Each row has a hidden stage along a path, written after it and counted from one end. A new block has a new path.
[ 182  234  139  -48 -211  335 -400  294  483 -159 -584  -24   68  332
  120 -229 -112 -314 -100  184  165 -464    5 -278 -147   55 -268 -158
  101  -25  104   54  341  -50  425  431  151]
16
[   7  297   76   77  203   50  100   37   62  134   35 -138  120 -158
  -79  327   14  134 -219  100 -207 -146 -128  138  104   57  -31   66
  -88   18  -53  -32  -61  -99 -147   46   61]
10
[-234   16 -121   96   99   27  270 -142  -18   21  -90  -67  -23   81
  127 -126 -112 -185  -83  313  -42  -85  -60  163  -10  134  131  -30
 -114   76 -160   99  100   24  185    7   47]
21
[  23   50  176 -238 -232  378 -294  755  221   98 -361   34   88  350
  -67 -373 -206 -215 -102  -38  272 -230 -266 -278   82  -44 -312  107
  140 -155  283   -3  154  -23  229  340  492]
2
[-183  -12  -35 -165  -31  207  134  448 -118  210 -108   38   57  179
  -38 -326 -133 -119 -169  129  149  -14 -398   -1   86  144   -7  186
   60 -114  110   19  -50    1  -25  -36  405]
3
[-327  -78 -209  298  -76  -62 -175 -261   43  -49  348 -193 -120  198
  -76  161  305  170  239    8  148   21  126  -65   46 -345  109  186
   86  318 -173  172  143  328 -142 -218 -267]
12
[-218   20  -36  156  112  -24  376  -55  -51  -33   96 -146   36   14
 -134  229  -83   -5 -189   39 -157   14 -115  137  165  -98 -113  191
 -242  160 -117  -79  191 -192 -193   33  253]
8
[-332  -89 -292  379  -94 -107 -255 -278  121 -109  329 -205 -189  141
  134  146  312  143  150    7  181  -74  114  -55   71 -450  163  225
  137  473 -199  154  147  352 -187 -294 -322]
17
[-335 -136  -77  -63   64   86  335  254 -227  237   35  -32   20  102
  -62 -215 -145  -84 -108  120   95   88 -302  116  141   47   51  172
  -98  -10   31   39  -49   13   30  -61  341]
4
[  81  357   64  148  246   84   16 -155  104   16  -49 -116  132 -151
    6  352   65   33 -205  207 -304 -259  -30   94   52   58   -1  -21
  -74   56 -181   19  -73  -49   36   57 -103]
15
[  57  -79  174 -215  175   11   76 -184  133 -194   94   50  -61   48
 -147  237  123 -212   -4   88 -267 -102   82   -6   61  155    1   21
  205 -179  -93  132  -76 -171   12  -15  -96]
14
[-219   25 -123   99   87   39  230 -100   -4   28 -103  -70  -18   76
  150 -141 -119 -189  -97  304  -25 -104  -82  151   -6  112  135  -15
  -94   78 -147   99   89   37  180   -3   51]
21
[-296  -92  -63 -100   39   87  284  310 -166  261  -10  -31   15   89
  -27 -239 -144  -62 -133  133  139   56 -322  118  105  109   60  146
  -49  -32   85   31  -46   -2  -16  -52  345]
5
[-182  -76   35  -59   40  -83   97 -242   56  -75  343  -72 -112  206
 -287  201  262  105  229   56  -68  101  188    2   -9  114   -2   49
  106  -27 -113  142  160   35 -197  -17 -121]
11
[-103  192   86  -21  177   21  151  319  -18  296  189 -133   70 -178
 -107  249  -47  233 -233  -33 -114  -35 -240  184  236   -9  -51  200
  -66   -2   62  -77 -110  -80 -304   26  242]
5
[ -99  -90  264 -325  207  -12   33  495   37  416  238  -76  -38 -230
 -101  169  -70  141  -77 -151   -5  -27 -146  160  302  -22   11  107
  124 -179  259   46 -343  -38  -45   80  170]
5
[-437 -176 -247  245 -128 -147 -148   38   31  124  470 -235 -197  100
   -1  112  247  315  144 -144  318   95  -31   12  164 -448  128  340
  126  390    0   93  100  311 -416 -303  -93]
8
[ 102  165  115 -114 -192  305 -250  424  344  -25 -479  -21   86  278
   29 -239 -150 -241 -151  122  206 -320 -166 -201  -82   87 -225  -34
  102  -96  192   16  239 -100  220  300  289]
10
[-361 -104 -318  387 -114 -145 -281 -188  161  -67  359 -228 -234   91
  219  123  272  172  108  -34  236  -86   77  -14  115 -509  195  274
  163  518 -155  137  135  367 -264 -324 -299]
19
[-374 -119 -114  129  -66 -142  -34 -101   36   98  463 -203 -165  174
 -174  149  278  307  263  -51  190  133  138   22   59 -180   52  156
   65  225  -46  126  184  242 -295 -107 -127]
9
[   6  324   61  111  233  -10   65  -29  163  100   63 -150   37 -203
   82  309  -24  106 -204  150 -260 -210  -17  212  107   61   37    9
  -66   54 -121    1  -23  -41  -93   90  -44]
21
[-253  -36  -67  106    5 -141  -33 -362  126  -74  374 -142 -179  208
 -116  178  339  184  296  101   13   26  324    8  -50    5   59  -15
   79  187 -191  178  238  209 -125   -6 -289]
17
[-141   51 -123  107   97  143  188 -216  -63  -63 -239  -17   69  139
   80 -132  -31 -282 -106  376  -58 -146 -108   29  -80  153  105  -56
  -88   56 -192  122   38   15  311  -44    7]
15
[-257  -33  -54   88   14 -168   -2 -341  140  -58  404 -148 -194  189
 -109  188  321  206  285   97    1   39  328   45  -38   32   59  -17
   75  175 -179  165  254  187 -171   11 -273]
18
[-373 -182  -57   73   87   -2  421   87 -181  103   99 -111    0   75
 -114   -8 -173  -80  -98   30   -7   99 -164  136  205 -142  -54  188
 -249  126  -48  -11  107  -84   16   27  332]
5
[-100  175  -57  248  152  -22  251 -243  101 -170   13 -133   13  -17
   46  262  -64  -81 -213  165 -285 -153    9  151  100  -51  -52   92
 -195  196 -263  -35  225 -148  -93   66   52]
20
[-296  -55 -210  316  -59  -69 -212 -329   84  -96  315 -183 -137  185
   -2  164  328  136  230   48  114  -40  176  -75   27 -330  121  142
   99  353 -216  185  146  337  -81 -202 -332]
15
[ -81   45   48 -197 -139  277  -65  605   58  167 -227   30   66  253
  -32 -348 -168 -139 -159   61  222 -117 -357 -112   67   86 -139  160
  108 -133  201   -1   66  -21   29  124  453]
3
[-152 -247  183 -384   92  -25  195  223  -70   50  412   74 -115  134
 -337   92  103    6   66 -126 -112  171  -81   13  228  119  -62  254
  236 -246   67   66 -100 -117 -314  -52  215]
2
[-333 -140  -64  122   83  -16  399  -31 -119   35   45 -134    5   71
  -94   46 -135  -94  -93   72  -17   52  -98  127  144 -118  -55  124
 -263  161  -75   -3  162 -107   44   48  252]
8
[ -16  143  -40  -29  -47  232   14  133   90  -12 -344    5   94  201
   34 -208  -79 -229 -175  275   76 -194 -234  -62  -97  202  -20    2
   38  -65   13   53   97  -58  137   38  185]
11
[ 106  200   38  -31 -106  321 -188  160  242 -112 -495   19  114  274
   61 -226  -87 -329 -143  269   79 -332 -147 -187 -134  150 -111  -67
   88  -85   19   76  165  -48  326  177  140]
13
[  41  110  210 -114  257  -18  -80   58  217  174   47 -103  -25 -244
   94  281   28   36  -86   76 -156 -256   83  145  125   43   64 -113
   76  -36   35  102 -221  -12  182  145 -150]
18
[-207  -21  -55 -138  -18  110  203  361  -55  228  -92  -18   10  107
   12 -260 -128  -59 -181  151  181  -10 -341   87   39  190   33  126
   18  -55  136   12    5  -46  -88  -33  352]
6
[-327  -62 -207  286  -67 -143 -193 -272  149  -48  368 -211 -204  153
   64  150  314  211  222   27  157  -35  217   -9   31 -296  128  117
  100  391 -169  161  199  328 -166 -151 -313]
18
[  60  342   30  193  219   88   76 -217   92  -76  -65 -111  133  -94
  -15  349   53  -14 -219  213 -331 -242  -29   76   43   39  -36   13
 -120   90 -231   -2   16  -92   10   54  -63]
15
[ -13  -81  147 -243  140 -124  123 -154  211 -142  241   16 -180   34
  -77  223  145  -65   21   68 -212  -55  157   96   47  240   23   13
  224 -118  -65  106   44 -164 -202   17  -93]
19
[   0  118  212 -120  232   25  -16  204  111  287   65 -128   51 -235
  -53  280  -13  115 -105   10  -97 -157  -53  140  161   12   17  -28
   20  -90  111   57 -245  -35   82  117   -3]
10
[ -87  101 -107   82   60  195  123 -140  -28  -63 -298    0   97  167
   68 -168  -36 -295 -128  378  -30 -177 -155  -10 -102  177   84  -44
  -44   11 -156  115   34   10  296  -37   37]
14
[ 147  221   70  -24 -144  339 -268  185  324 -161 -539   10  112  307
   66 -214  -95 -342 -132  241   89 -382  -98 -235 -139  100 -177  -87
   90  -69   31   69  233  -56  362  261  143]
14
[-373 -134 -223  270 -115 -104 -186  -74   60   37  393 -222 -162  140
  -25  139  264  235  171  -90  252   43   28  -35  118 -426  107  278
  119  364  -60  122  120  304 -292 -260 -166]
10
[ -80 -144  253 -342  189  -67   90  364   88  282  234  -58  -85 -190
 -106  198  -29   81  -77 -129  -26  -17  -95  157  245   45   11   92
  157 -177  237   50 -261 -129 -126   51  140]
7
[-308  -37 -146  202  -40 -168 -112 -282  158  -29  407 -194 -209  164
   -8  162  314  241  256   50   98    8  271   36    0 -144   98   63
   89  298 -167  158  245  279 -208  -71 -286]
19
[  39   -6  224 -207  226  -51  -33   57  241   82   88  -52  -89 -185
   73  242   23  -48  -68   40 -160 -211   94  129  134   77   58  -69
  159  -91   51  108 -186  -83  106  109 -114]
19

Each row has a hidden stage along a path, written after it and counted from one end. A new block has a new path.
[  44 -224  312  180  302  -44 -354  -78  180 -252  124 -299  -54   91
 -222   53  379  -17   11  -11   43 -304   -4  225 -107  147   69  237
   32 -102   78   53   42   42 -158  277  102]
13
[  27   35  -11    0 -310  -41   14  303    5  -95  -21  -52  260 -216
 -142   -6   80 -166  -36 -290 -445  -60  -41    0   15  -40  140   37
 -141  352  147 -103  -90 -316  112  101  -89]
9
[ -58  135  -73   50 -285   48   52  -37  147   62   56   69 -130  -33
  129   92 -503  127 -182  -68  -59  108  216 -243  155  -40 -279   10
  308  271  -30 -109  125  -85  -45 -186  -14]
12
[   9    0  125 -120  -93  -33   41  205  199  -21  122  -48   94 -132
  -71  -81 -116   57  -36    2 -371  -11   40  -34   55  -42 -142 -164
  135  205 -137   61  -69  -66  -28 -116  124]
10
[-151  150  -19 -107 -188   37   16   96  194   52  -34   91  217  -68
  -34   80 -327   81 -121  -66  -86 -121   29 -133   -2 -163 -157 -154
  160  119   37  -44   -3   24   63 -176  -68]
7
[  76  104   26  107 -140 -100 -150  -37   53    6   28   36 -368   30
   59  124 -253  108  -98  -12  205  302  299 -228  125  156 -216  262
  249  230  -21   44  105  -94 -133   38  -20]
16
[ -60 -134  487  160  193 -189 -530  -61  181 -254  117 -284 -139  124
 -232  141  362  -67   25   29  259   24   63   -3 -133  327 -185  470
  140  -61  203  198   36   88 -324  344   17]
13
[ -63   92  112 -200   50 -113 -115  166  177   53  -87   87  156   -7
 -171    7 -130  125  -32    5  -40  -73    9  -60  -45  -12  -69 -133
  118    6  -70  169 -167  111   10 -114   58]
6
[ 259 -124 -123  188  183  185   83  -54  127  -40  172 -136 -181  -36
   52  -83  -87  190  -85   29 -175 -351  125  309  121 -236  226 -213
  151  118 -291 -169  106 -133  125  -42  163]
15
[  61  -91    6 -182   20 -140   13   36  116  -65  -98   80  -82   35
 -156   15  -17   88   -7 -115 -250  -96  102 -101   33  263  -43   73
 -158   14  -42   97  -26   45  -92  -30  231]
18
[ 174   76  -99   53  161  144   45  133  158  107  105  -34   48 -104
   18  -99 -232  233  -82  107  -56 -265   52  288   60 -444  216 -451
  295  131 -349  -67  -71  -86  255 -165   26]
6
[   5  -31  -95  -70 -230    8  146   53   88  -83  -52   44   95  -86
  -52   77  -38  -48  -37 -192 -319 -190   42  -86   19   30   -4   64
 -228  156  151 -144  106  -79   27    9   55]
19
[ -80  347   -3  -48 -156   14  -16   88  139  232  -76  188   30  -34
  102   98 -490  192 -116  128  329  138  135 -185   21 -303 -192 -156
  391  171  -24   38  -28  100  105 -196 -149]
4
[ -33  286   65   23 -101  -97 -225   86  114  142  -13  104 -128   -5
   31  119 -422  175 -120   79  372  296  212 -202   51  -90 -211    2
  453  194  -79  113  -55  -13   -3 -101 -164]
6
[ -76  197  -44   36 -250    5  -50   17  159   91   49   75  -95  -39
   93  107 -546  148 -192  -46   52  177  216 -244  130  -67 -278  -40
  398  258  -71  -50   55  -89  -15 -197  -92]
9
[ 197  -59   19   31 -137  -83    7  201  -24 -132   16  -65  -58 -139
 -108  -20  232  -97   42 -142 -288   19   73   37   38   87  138  174
 -197  283   57  -19    1 -242   12  208   48]
17
[  44   90  -22  -23 -282  -51    1  357  -18  -56  -61  -16  303 -230
 -156  -12  106 -156  -10 -253 -359  -58  -64   34  -17 -119  205  -12
 -139  344  133  -75 -136 -301  171  112 -136]
7
[-125 -102  525   82  352 -186 -622   12  245 -233   81 -290  100  116
 -351  135  420  -42   40   74  340 -161  -59  137 -249  172  -81  276
  144 -212  170  249  -78  178 -219  314  -59]
7
[  69   93  399  119  364   34 -166   38  155   76  -76 -150  204   37
 -156  -22  369   19   79  249  394 -311 -168  366 -262 -384  255  -78
   85 -115  220  123 -165  333  127  210   -7]
0
[  -1 -216  405  137  340 -158 -467 -135  203 -289   90 -283 -118  154
 -263  167  456  -47   66   48  274 -208   30  131 -187  280  -44  392
  -49 -215  190  141   91  159 -255  357   64]
19
[  39 -215  348  148  333 -142 -396 -110  193 -264   93 -277  -91  126
 -240  138  402  -37   66   33  190 -253   11  179 -158  222   40  301
  -57 -182  136   86   72  113 -190  308   84]
20
[ -41  226  253   28    5 -178 -365  140  105   55  -26   10  -54   11
  -93  118  -93   71  -27  107  435  272  120 -127  -62  -13 -156  142
  338  116   43  215 -107   46  -60   89 -171]
5
[ -24  -58  115 -162    8 -157 -103  128  155  -66  -51    9   56    7
 -216  -24  -54   59  -42 -154 -329  -71   35  -86   20  237  -67    8
    8   55  -59  137 -150    1  -97  -68  182]
10
[ 245 -105 -123  193  151  192   95  -38  134  -25  185 -137 -170  -51
   68  -92 -134  194  -96   25 -203 -320  127  290  137 -253  202 -236
  193  155 -305 -174   94 -150  129  -70  156]
14
[  48  -46  262  107   81 -186 -357  -48  100 -158   49 -124 -264   80
 -130  155  171   -3   12   20  272  147  174  -84  -44  281 -155  407
   67   30  118  143   82   20 -226  259   -2]
18
[  94 -225  213  149  304  -15 -272  -91  159 -233   98 -246  -98   88
 -192   49  358   16   18   -3   38 -338   22  234  -90  112  108  202
  -39 -110   43   27   81   48 -113  258  125]
16
[  47  -43  177  -43 -101  -33   18  180  161  -78  154 -111   25 -129
  -58  -74   32   -4   -1   19 -339   12   47  -14   46   -1 -133  -25
   86  229  -58   46  -11  -88  -75    3  128]
12
[ -19  155    0  107 -208  -26 -104  -23  127   57   69   30 -222   -4
   96  106 -470  139 -176  -43   91  234  256 -232  149   24 -267   73
  406  269  -71  -29   69 -112  -77 -125  -53]
11
[ -86 -158  545  166  250 -202 -590  -63  205 -289  131 -326  -93  140
 -281  147  429  -82   32   32  267  -22   28   37 -168  343 -179  476
  137 -115  221  219   13  110 -342  370   14]
12
[ -66 -180  443  155  310 -120 -523  -45  231 -266  129 -329   35  106
 -299  104  383  -46    4   -4  152 -227  -34  171 -173  195  -33  271
  115 -151  135  142  -22   85 -212  292   15]
10
[  58  -79   32 -132  -50  -35  103  105  141  -48   18   13   -2  -53
  -80  -69  -49   73  -26  -71 -404 -119   60  -40   71   88  -58  -47
  -37  132  -91   31  -20  -23  -52  -79  231]
14
[ 205  -30 -100   41 -272  -49  104  238  -86 -124  -38  -23   26 -195
  -88   -7  209 -160   26 -257 -401  -23   49   32   54   35  234  166
 -315  366  127 -131   12 -342  103  210  -11]
18
[  41 -102   53 -144   17 -104    3   71  124  -77  -55   24  -26   16
 -159  -33    5   68  -23 -134 -346 -135   57  -61   44  228  -29   52
  -90   53  -50   86  -62   12  -95  -36  252]
14
[ 233  -60 -179   55   14  123  187   22   96   -5   95  -14 -153  -82
   59  -65 -154  157  -67  -15 -256 -206  146  147  136 -169  135 -185
   32  185 -234 -142   96 -140  120  -80  152]
17
[ -65 -110  486  158  171 -199 -535  -35  178 -242  122 -280 -123  107
 -234  136  328  -74   17   20  242   62   63  -15 -120  318 -190  449
  166  -35  189  200    9   61 -308  327   -3]
12
[ 170  -29 -101   46 -310  -25  117  241  -83 -124  -39  -27   60 -203
  -84  -12  203 -173   13 -285 -442  -41   32   11   59   25  217  178
 -298  385  160 -145   13 -347   95  205   -8]
16
[ 105   73  -56  -10   34   70   32  168  149   67   75  -15   85 -119
  -26  -71 -212  160  -78   25 -153 -166   50  154   60 -295  113 -333
  216  167 -248  -36  -84 -104  179 -141   16]
7
[ 132  270  257   22 -138  -66   67  348  -58  153 -193   14  278 -191
 -103  -74  313 -165  105   47   67   87 -148  126 -161 -355  275    9
 -107  306  350   84 -261   26  223  230 -124]
0
[ 258 -150 -102  164  242  152   32  -83  137  -76  144 -138 -194   -2
    4  -43   -4  180  -57   34 -101 -373  122  313   77 -172  226 -161
   67   38 -250 -136  118  -79  101   12  161]
17
[  69  -46  171    6 -102  -61  -41  191  113 -100  121 -127   21 -125
  -91  -57   87  -42    0  -47 -316   25   40    6   38   36  -51   46
   51  251  -18   36  -38 -149  -58   69   83]
12
[ 258 -152 -118  167  229  164   51  -81  132  -74  146 -137 -177  -12
    8  -48   -3  173  -62   24 -124 -388  113  323   79 -188  242 -167
   59   48 -246 -153  122  -91  113   11  162]
17

Each row has a hidden stage along a path, written after it and counted from one end. A new block has a new path.
[ -51 -200   53   69  201   96  -84  -16  -72   34  -40   29   93  206
  238  148   33  158   37 -191   64   68   92  -37  -88 -143 -102  158
   64  -40  -72  176  -38   69 -171 -149  251]
18
[-134  -32   26  306  250   82   79  -36 -190   76  -64  -39  134  275
   79  161   79  140  -57   46   64  181  365  -89  -34  -22 -348   85
  -79 -119  -95   60  107  -89 -176 -395 -137]
8
[ -46   21   70 -113  -62 -116  -13   14   86   -9  -83   13 -100   10
   67   31   16   58   -7   36   35  -16  -77  -15  -17  -68  -12   60
   19   -8  -36   63   10   83    5  -18   73]
14
[  40  282  181   65 -335  -62   30  -41  -98  -81  -22   69  -85  -22
 -110   56    7  -33 -121   22  -97   48 -102   22 -229  -28  -82   65
 -207   85    1  -70  133   47  -32   78  -96]
0
[ 180   87  -18  -89 -247  -76   98  -42   43   48 -139 -111   98  -56
  -19   64  -36  -41   23   94   48 -158 -151  -36  219    3  261  -65
 -107  169  -25    7   -4   80  123  234   29]
11
[-201 -132  123   48  110  -37 -177   97   -3 -163  134  150 -183   57
  175  125   66  122  165 -295  -76  103   19   78 -405 -149 -166  331
  100 -129  -46  121   14   44 -140  -66  298]
22
[ -97  -93  112 -128   18 -113  -96   33  150  -15  -76   20 -106   -6
   76  -14   22   41   26  -62   21  -57 -112  -13 -114  -67  -70   74
   87  -35  -22   80  -30  173  -39   12  189]
20
[-101  -73  -41  -55  -18 -195   49  -38   99    1  -48  -60 -121 -160
  -62   23   -2   -9  192  -25  124  -99 -164  -26  -31   26   16    6
  123   -8  -99  -11   38  145   25  142  116]
21
[ -98  -35  -33 -161  -69 -217   76  -26  193   52 -119 -110 -117 -114
  -22    0   10    1   86  138   99 -121 -148   14  108   61   75  -66
  119    7  -57   -1   40  150   88  117   36]
16
[   5  186  139   49 -246  -51   11   34  -43  -83    5   29  -50   45
    3  110   33   17  -54   38 -146   40   -8   78 -125  -26   10  104
 -163   66   20  -13   90  -12   16   50  -24]
5
[-154   14   58  -30   56 -236    6   -6   42  -93  -90   66 -224  -96
  -78  -51  -13   68  130  -37  123   -3 -102 -187 -128  -59 -187   82
   64  -92 -116  -11   -7   42  -19 -160   98]
21
[ -65   91  103  278   40   63   73  -29 -145   36  -93  -67  140  222
  -15  120   66   54 -122   95  -57   97  280  -47  -57   44 -273   37
 -179  -32  -24  -19  120  -53  -99 -243 -181]
2
[ -24  295  148  105 -255 -122   68  -11  -68  -99  -48   38 -115  -26
 -161   31   20  -30  -76   96  -76   43   -2  -40 -178   25 -159   64
 -209   13  -15 -108  140  -28   16  -40 -191]
1
[ -47  -55   43  -69  -24 -210   52  -34  131    9 -194 -119  -23  -96
  -98  -73  -40  -14  105   50   68 -167 -175 -141   90   41   18  -96
   36   65  -49  -42  -62  146   66   59  162]
23
[  19   84  103  188   73   80   12  -18 -164   42  -74   49  104  202
   41   95   46   72 -137   -4   57  128  212 -133  -85 -100 -285  102
 -168  -56  -63   74   69  -29 -152 -269 -126]
8
[ -34  147   81  -31 -111 -131   37  -14   -9  -13  -60   63 -133  -22
  -38   20   14   28  -59   68   70   55  -55  -64  -88  -73 -128   55
  -63  -26  -64   15   80   45  -33  -69  -84]
10
[ -17  -69  -56  259  302   74  127 -108 -196  151 -180  -78  217  231
   39  106   20  125  -32   49  243   97  297 -264  144  -41 -301   -5
  -68  -87 -156   72   35  -54 -156 -399 -125]
12
[-124  -83   94 -107   26 -134  -46   -8   94  -15  -96   18 -126   10
   84    5    4   95   37  -35   38  -14 -124  -31  -78  -72  -56   48
  103  -14  -47   65  -31  133  -47  -52  214]
19
[ -88  151   42  -15 -141 -181   37   83   54 -140    2   24 -184  -47
  -21   72   37   33  101   73  -58    0   12   13  -64   -6    3  151
  -67  -51  -33  -22   69  -79  109  -22  -49]
10
[  96  234   70  -16 -330 -141  125  -25    1  -30 -127  -78    1  -54
 -113   40  -25  -35  -29  171  -62  -87 -120  -25  113   46  154  -64
 -188  161    0  -86   49    5  132  134  -67]
6
[-119   66   47 -103   17 -251   46  -34   73  -27 -150   51 -226  -91
  -82  -77  -21   63   33   76  180   -2 -118 -204  -34  -54 -181   10
   52  -86 -116   -6    9   65   -3 -179   -9]
17
[ -51   52   63  -72 -117 -122   31  -14   12  -34  -57   19 -111   12
   67   75    1   88   18   34    0   28 -105   18  -23  -71   50   56
    3   41  -45   38   26   39    2   -2  109]
12
[-100   -9  146 -152   19 -184  -39  -53  101   37 -175   65 -168  -43
  -29 -117  -20   51  -81   12  143   -7 -198 -164 -103 -102 -211  -35
   75  -28  -72   43  -28  211  -97 -126  114]
20
[ 156  168  -77  143 -285  -20  180  -92 -108   71  -15 -129  136 -106
 -154  162    5 -118   63   74   57  -91  -49   38   82   96  148  -51
 -165  148  -65  -76  169   48   60  318 -178]
4
[ -78   43   46  -15  -69 -121   57  -29  -41  -48  -59   16 -105   41
   71   97   -2  128   45   27    9   62  -63  -10  -17  -71   23   66
    3   32  -66   28   19  -15  -10  -83  120]
12
[  62  161  152  -70 -213  -34  -60  100  129   -6  -45   -2   -6   28
   -5   21   67  -86 -142   93  -96  -69   26   59  -70  -11  -48   80
 -167    0   62   41   81  100   47  111 -147]
7
[  59  -19   53  138 -124  155  -28    6 -164  -19  105   12  136  174
  220  293   51   89   27 -158 -132   88   65  198 -119 -101  142  189
  -89  108   -6  119   73   -1  -96  142  175]
8
[  82   79  130  229 -149  195  -56    8 -221  -37  113   64  141  191
  136  262   67   38  -61 -178 -152  123  130  151 -254  -96  -34  220
 -192   68    6   86  125   -4 -147   83   38]
3
[ -40   76  -29  314  111   84   88  -60 -221   97   55   24   83   86
  -67  165   90  -10  -37  -25  169  162  270  -62 -182  -22 -379  120
 -110 -137 -138   36  230   -6 -199 -152 -309]
6
[  90  266  194   23 -296  -39   18  -39  -73   -1  -75   67  -28   13
  -97   14    5  -43 -209   62  -47   40  -95  -28 -152  -56 -116    6
 -218   92    5  -26  107   95  -59   41 -129]
3
[ -56  -71   39  -50  -76   17 -125   77   20  -83  172  104 -119   15
  218  212   75   61  125 -216  -52   54  -38  218 -268 -132   72  292
   74  -44  -32  158   78   79  -68  188  199]
14
[-108  -95   89  216  378  102   46  -66 -127  177 -238  -57  211  378
  116   41   58  174 -217  115  146  157  373 -239   89  -67 -461  -26
  -71 -129  -85  112    8  -10 -224 -580 -120]
11
[  61  206  194   20 -260   -4  -39   55   25  -36  -42   13    9   64
  -26   50   48  -57 -164   63 -152  -17   19   61 -135   -9  -65   76
 -213   51   63   -5   94   67    7   78 -117]
3
[   1  262   73  160 -218 -102   99    4 -102 -108  -22    8  -61  -20
 -143   89   19  -17   18   75  -64   25   54  -45  -98   36  -76   88
 -211   17  -39  -98  126  -96   53  -24 -173]
3
[-189    4   81  -65   46 -263    8   -4   88  -81 -114   44 -244  -90
  -67  -70  -10   75  103    8   91   -8 -123 -153 -117  -37 -179   46
   87  -83  -92  -21  -12   65   -9 -158  114]
21
[   6   53   95 -144  -96  -88  -62   54  129   -6  -59   44  -95  -10
   54    7   33   -5  -52   19   32  -41  -66   -7  -65  -82  -44   97
  -23  -38  -13   86   27  119    6   39   -1]
13
[ -40  -11  127 -242  -25 -134 -112   74  270   37 -136   17 -123  -32
   34  -97   38  -35  -92   57   68 -114  -94  -50  -49  -56 -123   38
   44  -84    8   95  -10  222   13   15    3]
17
[ 136  180  -90  -45 -333 -172  157   -3   55  -38  -50 -125   -8 -193
 -137   94  -21 -101  164  130   28 -180 -143    8  182   87  302  -15
 -119  130  -44  -79   75   -5  222  333  -89]
9
[  38   33   17  317   -5  184   30  -25 -257   22   98    8  182  180
   87  278   77   43    7 -130  -26  132  238   74 -166  -48 -116  186
 -154    3  -63   71  156  -45 -156  -11  -67]
5
[  99  112  -84  110 -236  -38  162  -47  -43   52   -9 -155  118  -76
  -95  172   24  -87   94   98   15 -100   -5   79  115  110  177  -28
 -124  120  -45  -57  148   27   95  292 -139]
6
[ -30  243  112   12 -216 -156   56   21  -17  -81  -38   53 -152  -44
 -100   24   20   -3  -48  107  -32   40  -41  -35 -108  -24  -93   69
 -147    1  -30  -49  102  -18   34  -36 -136]
7
[  19  132   74  -48 -324  -89   47   46   97  -32  -14 -101   -8  -20
    7  117   41  -46   -7  129 -180  -91  -75  196   27   73  212   10
 -107  133   62  -31   91   60  128  275   -6]
6
[  -9  -84    7  252  186  172    0   -9 -189   61    5  -13  199  268
  180  228   75  115  -11  -99   43  130  303  -19  -56  -89 -178  168
  -80  -65  -79  136   71  -46 -170 -200   -8]
10
[-107  -35   58 -288 -160 -240   15    3  285   37 -141 -101 -159  -99
   38  -34    7   11   11  162   -5 -144 -249   98   92   40  156  -91
  135   66   13   15   -1  216  108  186  141]
16
